Moves between items:
s: j775->j789, j348->j395, j320->j966, j208->j404, j991->j709, j435->j281, j516->j649, j496->j411, j145->j320, j715->j435, j567->j758, j395->j496, j691->j715, j866->j303, j258->j987, j337->j866, j929->j818, j404->j231, j987->j655, j762->j345, j368->j961, j875->j516, j411->j610, j303->j208, j290->j834, j760->j783, j681->j536, j164->j775, j596->j181, j758->j409, j678->j145, j818->j994, j783->j569, j345->j337, j30->j875, j366->j991, j46->j449, j765->j473, j181->j410, j100->j381, j115->j326, j645->j691, j239->j952, j449->j581, j410->j567, j558->j762, j961->j765, j231->j964, j313->j673, j237->j348, j193->j929, j709->j645, j994->j30, j952->j196, j232->j604, j581->j237, j473->j596, j536->j46, j289->j368, j789->j681, j334->j164, j673->j334, j281->j193, j569->j558, j610->j289, j381->j232, j966->j115, j77->j81, j649->j678, j964->j77, j326->j760, j409->j239, j604->j750, j81->j290, j834->j366, j655->j100, j196->j258, j750->j313
g: j775->j681, j348->j496, j320->j115, j208->j231, j991->j645, j435->j193, j516->j678, j496->j610, j145->j966, j715->j281, j567->j409, j395->j411, j691->j435, j866->j208, j258->j655, j337->j303, j929->j994, j404->j964, j987->j100, j762->j337, j368->j765, j875->j649, j411->j289, j303->j404, j290->j366, j760->j569, j681->j46, j164->j789, j596->j410, j758->j239, j678->j320, j818->j30, j783->j558, j345->j866, j30->j516, j366->j709, j46->j581, j765->j596, j181->j567, j100->j232, j115->j760, j645->j715, j239->j196, j449->j237, j410->j758, j558->j345, j961->j473, j231->j77, j313->j334, j237->j395, j193->j818, j709->j691, j994->j875, j952->j258, j232->j750, j581->j348, j473->j181, j536->j449, j289->j961, j789->j536, j334->j775, j673->j164, j281->j929, j569->j762, j610->j368, j381->j604, j966->j326, j77->j290, j649->j145, j964->j81, j326->j783, j409->j952, j604->j313, j81->j834, j834->j991, j655->j381, j196->j987, j750->j673
z: j775->j410, j348->j987, j320->j834, j208->j30, j991->j326, j435->j762, j516->j964, j496->j100, j145->j290, j715->j558, j567->j681, j395->j655, j691->j569, j866->j818, j258->j348, j337->j929, j929->j866, j404->j875, j987->j395, j762->j281, j368->j750, j875->j231, j411->j381, j303->j994, j290->j320, j760->j645, j681->j758, j164->j181, j596->j164, j758->j536, j678->j81, j818->j303, j783->j691, j345->j193, j30->j404, j366->j115, j46->j239, j765->j673, j181->j775, j100->j411, j115->j991, j645->j783, j239->j449, j449->j952, j410->j789, j558->j435, j961->j313, j231->j516, j313->j765, j237->j258, j193->j337, j709->j760, j994->j208, j952->j581, j232->j289, j581->j196, j473->j334, j536->j409, j289->j604, j789->j567, j334->j596, j673->j473, j281->j345, j569->j715, j610->j232, j381->j610, j966->j366, j77->j678, j649->j77, j964->j649, j326->j709, j409->j46, j604->j368, j81->j145, j834->j966, j655->j496, j196->j237, j750->j961
p: j775->j281, j348->j649, j320->j100, j208->j46, j991->j289, j435->j596, j516->j196, j496->j145, j145->j655, j715->j473, j567->j337, j395->j678, j691->j765, j866->j681, j258->j964, j337->j789, j929->j567, j404->j449, j987->j77, j762->j164, j368->j326, j875->j952, j411->j320, j303->j536, j290->j496, j760->j750, j681->j929, j164->j435, j596->j558, j758->j866, j678->j987, j818->j758, j783->j313, j345->j775, j30->j239, j366->j610, j46->j994, j765->j783, j181->j762, j100->j290, j115->j232, j645->j961, j239->j208, j449->j30, j410->j345, j558->j334, j961->j760, j231->j581, j313->j645, j237->j516, j193->j410, j709->j368, j994->j409, j952->j404, j232->j366, j581->j875, j473->j569, j536->j818, j289->j115, j789->j193, j334->j715, j673->j691, j281->j181, j569->j673, j610->j966, j381->j834, j966->j381, j77->j348, j649->j258, j964->j237, j326->j604, j409->j303, j604->j991, j81->j395, j834->j411, j655->j81, j196->j231, j750->j709
h: j775->j435, j348->j516, j320->j655, j208->j536, j991->j610, j435->j473, j516->j952, j496->j678, j145->j987, j715->j765, j567->j345, j395->j649, j691->j961, j866->j789, j258->j231, j337->j775, j929->j410, j404->j46, j987->j964, j762->j334, j368->j115, j875->j239, j411->j145, j303->j681, j290->j395, j760->j604, j681->j193, j164->j715, j596->j569, j758->j337, j678->j258, j818->j567, j783->j750, j345->j164, j30->j409, j366->j411, j46->j818, j765->j760, j181->j558, j100->j81, j115->j381, j645->j368, j239->j303, j449->j994, j410->j762, j558->j673, j961->j326, j231->j449, j313->j709, j237->j875, j193->j181, j709->j289, j994->j758, j952->j208, j232->j834, j581->j30, j473->j783, j536->j929, j289->j966, j789->j281, j334->j691, j673->j645, j281->j596, j569->j313, j610->j320, j381->j290, j966->j100, j77->j237, j649->j196, j964->j581, j326->j232, j409->j866, j604->j366, j81->j348, j834->j496, j655->j77, j196->j404, j750->j991
b: j775->j345, j348->j77, j320->j411, j208->j239, j991->j604, j435->j164, j516->j237, j496->j290, j145->j496, j715->j334, j567->j929, j395->j81, j691->j673, j866->j758, j258->j649, j337->j567, j929->j681, j404->j952, j987->j678, j762->j181, j368->j709, j875->j581, j411->j834, j303->j409, j290->j100, j760->j961, j681->j866, j164->j762, j596->j435, j758->j818, j678->j395, j818->j536, j783->j765, j345->j410, j30->j449, j366->j232, j46->j208, j765->j691, j181->j281, j100->j320, j115->j289, j645->j313, j239->j30, j449->j404, j410->j193, j558->j596, j961->j645, j231->j196, j313->j783, j237->j964, j193->j789, j709->j750, j994->j46, j952->j875, j232->j115, j581->j231, j473->j715, j536->j303, j289->j991, j789->j337, j334->j558, j673->j569, j281->j775, j569->j473, j610->j366, j381->j966, j966->j610, j77->j987, j649->j348, j964->j258, j326->j368, j409->j994, j604->j326, j81->j655, j834->j381, j655->j145, j196->j516, j750->j760

The rows follow the links: the fewer symbols apart two items are, the more alike their rows tend to be.

Each row is also shifted at random along 2 hidden directions that mean nothing.

Rows in random order:
Each row is one item's numbers.
row 1: [0,11,55,17,-46,19,34,-68,34,38,-28,21,-25,13,5,-152,89,-10,28,45,-65,72,-23,-44,-30]
row 2: [8,39,29,24,-72,18,25,-3,-2,7,-46,8,21,-1,-53,83,57,-5,17,-12,-1,6,8,-3,30]
row 3: [-19,-22,-30,-30,24,-25,-5,2,-10,-52,34,37,-3,-25,30,-69,3,-46,17,44,-1,-9,-15,5,1]
row 4: [5,14,1,11,39,30,-8,-10,8,44,-1,-32,-4,31,21,98,-3,47,-7,-23,0,20,28,-1,-31]
row 5: [14,-24,-19,-16,37,-13,-22,-16,-40,-38,27,18,-15,-42,-11,5,36,-25,-26,27,17,-20,-2,-10,2]
row 6: [-6,-36,-38,-19,41,-38,-28,35,-34,-25,31,9,-8,-44,-3,34,-85,-12,-35,-26,41,-50,6,29,13]
row 7: [-8,25,-43,-11,-2,-8,-4,18,-27,-48,10,25,16,-24,-10,75,75,-32,25,22,28,-23,23,5,19]
row 8: [-9,-11,-37,-8,62,17,-49,0,-34,-16,13,-14,-27,-39,2,91,-2,13,-34,-6,6,-5,14,27,-8]
row 9: [-25,-16,-38,-28,17,-27,-5,21,-13,-47,30,30,7,-23,23,-28,-19,-43,23,30,11,-18,-8,15,12]
row 10: [-6,12,24,13,-32,-8,34,-7,32,68,-16,7,-9,17,7,-90,-12,6,15,-11,-23,40,14,-11,-24]
row 11: [22,-22,0,-10,47,18,-28,-15,-6,-1,11,-39,-24,7,21,-59,0,43,-51,-3,-2,-7,-8,-19,-19]
row 12: [5,14,-9,-10,-34,-13,13,21,-12,-53,-1,16,38,5,-21,34,39,-31,23,16,24,-34,-3,-5,33]
row 13: [-30,14,-6,7,-43,-12,16,58,14,-35,-13,9,43,15,-13,67,-92,-24,42,-16,20,-25,-23,40,49]
row 14: [13,12,54,24,-59,11,33,-40,16,23,-34,15,4,11,-28,-44,52,-11,18,21,-35,35,-19,-26,6]
row 15: [9,22,-8,9,37,42,-19,-33,9,35,-5,-38,-19,23,24,39,75,49,-10,-5,-13,34,34,-20,-41]
row 16: [-23,-30,-32,-23,31,-37,-10,32,-21,-42,39,29,10,-23,16,22,-76,-39,5,13,18,-32,-12,31,15]
row 17: [-3,-19,-39,-11,44,-13,-41,14,-39,-22,20,3,-24,-47,-11,54,-17,-2,-36,-13,28,-30,21,24,3]
row 18: [-18,12,22,21,-31,-12,26,7,27,64,-19,8,-1,14,-4,-9,-64,6,22,-32,-15,32,8,13,-8]
row 19: [-5,5,-28,-16,-25,-33,9,49,-8,-46,8,19,35,-2,-11,20,-24,-32,20,-5,39,-49,4,17,36]
row 20: [20,-15,-5,-4,60,33,-40,-30,-27,-12,13,-35,-22,-9,6,62,18,37,-45,3,-5,2,-5,-6,-13]
row 21: [13,23,-18,8,40,37,-24,-13,-4,31,-6,-42,-14,14,11,77,61,54,-22,-24,5,14,41,-6,-32]
row 22: [2,13,25,16,-26,-6,29,-11,20,70,-18,0,-4,12,-3,-25,-3,16,7,-25,-10,28,27,-10,-26]
row 23: [-18,27,4,11,-65,1,23,20,23,-17,-34,13,10,5,-20,-34,12,-19,38,-3,-11,4,-13,14,27]
row 24: [-3,-32,-34,-18,43,-26,-29,21,-32,-26,25,5,-20,-43,-5,6,-46,-7,-36,-15,25,-35,10,19,3]
row 25: [11,-43,-1,-11,53,-1,-30,-1,3,-7,25,-32,-28,7,31,-96,-72,27,-47,-6,-9,-14,-29,0,-13]
row 26: [11,-16,-13,-4,46,8,-28,19,0,17,13,-47,-9,10,17,3,-57,52,-43,-44,16,-21,13,7,-15]
row 27: [-24,-10,-35,-28,-1,-24,2,14,-1,-52,25,34,0,-18,23,-106,21,-46,28,31,6,-12,-6,0,9]
row 28: [-8,31,14,17,-72,3,21,23,14,-1,-37,9,18,3,-35,3,4,-14,27,-14,3,3,-3,13,30]
row 29: [-8,14,35,27,-40,3,31,-3,14,47,-28,11,14,12,-23,72,-43,-2,22,-20,-15,29,-5,13,4]
row 30: [6,-10,-23,-14,33,1,-17,-26,-42,-47,21,26,3,-35,-4,81,76,-37,0,49,7,-8,3,-6,5]
row 31: [2,-6,-16,-6,58,37,-46,-53,-26,-26,11,-12,-47,-34,12,-3,100,11,-30,37,-25,26,0,-13,-27]
row 32: [8,0,-24,-12,50,31,-46,-54,-29,-29,5,-3,-52,-46,8,-24,132,2,-32,41,-24,26,12,-19,-26]
row 33: [2,7,-4,-4,-32,-19,15,34,-3,-47,3,12,42,7,-20,37,-14,-31,23,10,29,-40,-15,7,37]
row 34: [2,7,50,23,-52,1,35,-18,18,30,-27,13,5,13,-18,-28,-19,-12,18,3,-28,26,-20,-9,6]
row 35: [-23,25,-1,7,-52,2,17,34,11,-30,-24,12,29,12,-15,45,-29,-23,43,-5,3,-8,-17,29,38]
row 36: [1,-12,-27,-14,44,5,-38,-25,-31,-23,15,3,-44,-44,1,-19,69,-3,-31,19,-1,0,13,-5,-10]
row 37: [-21,2,6,-1,-45,-14,20,30,20,-46,-7,17,28,19,0,-44,-44,-34,44,15,0,-13,-40,12,38]
row 38: [7,-26,-21,-18,37,-19,-20,-1,-41,-38,30,21,4,-37,-6,67,-1,-30,-16,20,21,-28,-3,7,10]
row 39: [6,14,36,25,-64,-8,29,16,8,23,-34,7,28,4,-45,64,-39,-6,14,-29,6,-6,-7,12,31]
row 40: [2,-26,-21,-21,33,-18,-15,-9,-36,-45,32,29,-1,-30,3,37,11,-32,-8,34,11,-21,-10,2,8]
row 41: [24,6,0,-3,35,37,-22,-37,6,17,1,-42,-34,13,25,-80,90,51,-35,8,-13,18,15,-36,-39]
row 42: [-1,26,40,23,-42,23,29,-48,17,53,-32,17,-11,9,-9,-21,72,0,25,15,-42,59,6,-23,-19]
row 43: [9,-42,-6,-14,52,-8,-29,21,1,-1,26,-44,-17,9,25,-52,-118,41,-47,-32,13,-26,-20,12,-7]
row 44: [-1,-3,-8,-6,37,15,-13,-3,27,32,9,-37,-25,27,42,-85,-15,47,-19,-16,-15,17,12,-9,-33]
row 45: [5,-20,19,4,20,-17,16,23,21,64,17,-23,17,42,20,23,-132,35,-14,-48,13,-6,3,7,-18]
row 46: [13,-13,26,10,-3,-21,26,17,23,73,3,-12,12,37,9,-20,-99,30,-11,-46,12,-3,13,-5,-19]
row 47: [4,8,-15,-14,-31,-19,16,21,-2,-50,6,24,32,3,-11,-25,40,-33,23,22,23,-31,-3,-8,27]
row 48: [4,-6,13,6,33,7,3,2,21,54,9,-29,6,41,24,30,-69,39,-6,-22,1,10,6,-2,-29]
row 49: [18,-10,39,5,-2,-7,28,-23,29,62,-1,-8,-2,38,23,-107,-20,27,-9,-4,-15,23,-2,-39,-33]
row 50: [2,-39,-27,-24,36,-33,-22,16,-34,-34,33,14,-13,-39,-1,-17,-50,-20,-35,-1,22,-39,-2,11,8]
row 51: [-5,-33,-16,-7,59,9,-41,-2,-15,-15,20,-21,-25,-15,18,5,-58,24,-39,-5,-5,-8,-20,19,-10]
row 52: [-1,25,-31,-19,-13,-6,0,-1,-20,-50,5,27,10,-19,-9,17,114,-36,26,37,18,-17,22,-13,16]
row 53: [-10,-27,-25,-8,64,10,-42,4,-20,-19,21,-18,-29,-24,22,18,-54,13,-34,-8,0,-4,-11,25,-9]
row 54: [-4,9,11,19,-17,-19,24,35,13,82,-14,-6,16,17,-14,85,-97,25,-4,-70,22,0,40,22,-8]
row 55: [-24,33,0,13,-53,8,13,33,11,-26,-29,9,27,8,-21,56,-11,-19,44,-7,1,-5,-11,27,34]
row 56: [1,19,11,5,-44,9,17,-1,6,-52,-14,12,28,12,-8,1,58,-34,39,40,-7,-1,-30,-8,30]
row 57: [-40,-16,-53,-22,16,-45,-6,68,-16,-42,35,30,21,-22,12,58,-110,-39,20,-19,41,-49,6,51,27]
row 58: [-18,36,3,11,-60,13,13,17,11,-21,-36,10,22,4,-26,32,31,-17,41,-2,-5,8,-6,17,32]
row 59: [-3,17,4,1,-37,-1,18,18,-3,-46,-7,13,38,8,-17,49,14,-33,36,23,13,-23,-22,6,41]
row 60: [4,3,49,20,-64,-8,36,-10,25,17,-24,12,11,13,-26,-70,-27,-12,18,-3,-21,13,-31,-11,14]
row 61: [11,2,24,12,-16,-19,30,12,26,76,-7,-4,3,23,0,-12,-56,23,-5,-43,7,9,30,-3,-21]
row 62: [-6,-8,-26,-2,44,-1,-25,47,6,35,12,-46,-3,15,18,57,-111,54,-33,-64,29,-25,27,33,-13]
row 63: [-14,36,3,16,-65,4,20,25,13,-7,-40,7,16,0,-36,36,11,-11,31,-21,2,1,-1,19,30]
row 64: [13,-5,22,-2,28,24,5,-48,29,38,5,-23,-15,38,48,-95,42,37,-1,23,-38,44,-1,-39,-47]
row 65: [6,10,-34,-5,51,33,-49,-42,-45,-24,2,-2,-39,-51,-15,93,142,8,-35,24,-5,11,30,-6,-16]
row 66: [-20,4,26,16,-32,-20,30,10,35,66,-15,9,-3,18,8,-71,-83,2,17,-30,-17,32,6,11,-17]
row 67: [-20,13,12,11,-70,-27,29,49,27,5,-27,9,18,5,-27,-43,-92,-11,22,-37,7,-19,-14,28,36]
row 68: [11,-6,21,9,20,10,8,-15,18,56,7,-24,7,38,22,33,-38,36,-8,-18,-7,17,11,-15,-32]
row 69: [-8,-5,-23,-24,-23,-30,13,18,8,-55,17,28,7,-4,15,-135,31,-38,24,34,12,-24,-12,-12,19]
row 70: [6,13,5,-3,-39,0,16,6,-2,-51,-5,17,32,9,-17,14,52,-33,32,31,11,-18,-21,-11,32]
row 71: [-6,8,-9,6,42,20,-12,12,11,45,5,-38,0,29,24,79,-48,47,-10,-37,4,11,27,15,-27]
row 72: [2,13,47,25,-46,8,30,-29,14,38,-32,9,7,14,-21,2,9,-7,23,5,-27,36,-15,-8,-1]
row 73: [31,2,34,14,9,12,18,-41,13,59,-2,-19,4,35,10,0,37,32,-10,1,-14,29,16,-41,-36]
row 74: [12,-17,-6,-5,59,27,-42,-28,-25,-14,15,-26,-26,-14,13,42,22,25,-41,9,-12,4,-8,0,-15]
row 75: [30,16,31,17,-14,8,25,-37,14,67,-12,-9,-2,23,-7,-4,61,26,-12,-10,-10,31,30,-39,-34]
row 76: [26,-9,-1,-5,44,24,-30,-23,-3,6,6,-40,-24,8,17,-41,31,46,-49,-8,-2,-1,5,-21,-24]
row 77: [3,17,39,18,-71,-7,25,4,20,8,-34,7,12,7,-37,-26,-8,-12,15,-11,-3,2,-16,-2,24]
row 78: [12,-22,-26,-12,39,-13,-25,2,-52,-37,24,18,5,-40,-19,128,14,-21,-27,12,32,-34,9,13,14]

Some items, each with its row:
j536 row 29
j952 row 46
j381 row 8
j964 row 4
j368 row 38
j961 row 3
j404 row 75
j290 row 20
j337 row 2
j77 row 21
j649 row 15
j100 row 74
j164 row 37
j410 row 63
j366 row 36
j966 row 32
j783 row 27
j289 row 6
j789 row 67
j567 row 77
j994 row 18
j473 row 47
j610 row 65
j987 row 62

Row, symbols taken left to right, then the row they reach:
row 40 s p p: row 16
row 42 g s s: row 71
row 24 g s s: row 19
row 35 z h z: row 13
row 44 z s: row 11
row 57 g p b: row 33
row 59 b s: row 55
row 64 h z: row 45
row 50 z h s: row 5
row 12 z s s: row 23
row 41 s: row 43
row 58 s s: row 60
row 61 h h p: row 14
row 30 g p: row 52
row 17 z z b: row 78
row 1 p h: row 39
row 68 b g z: row 76
row 48 b g g: row 53
row 22 p z: row 54
row 31 h z b: row 51
row 49 p p h: row 66

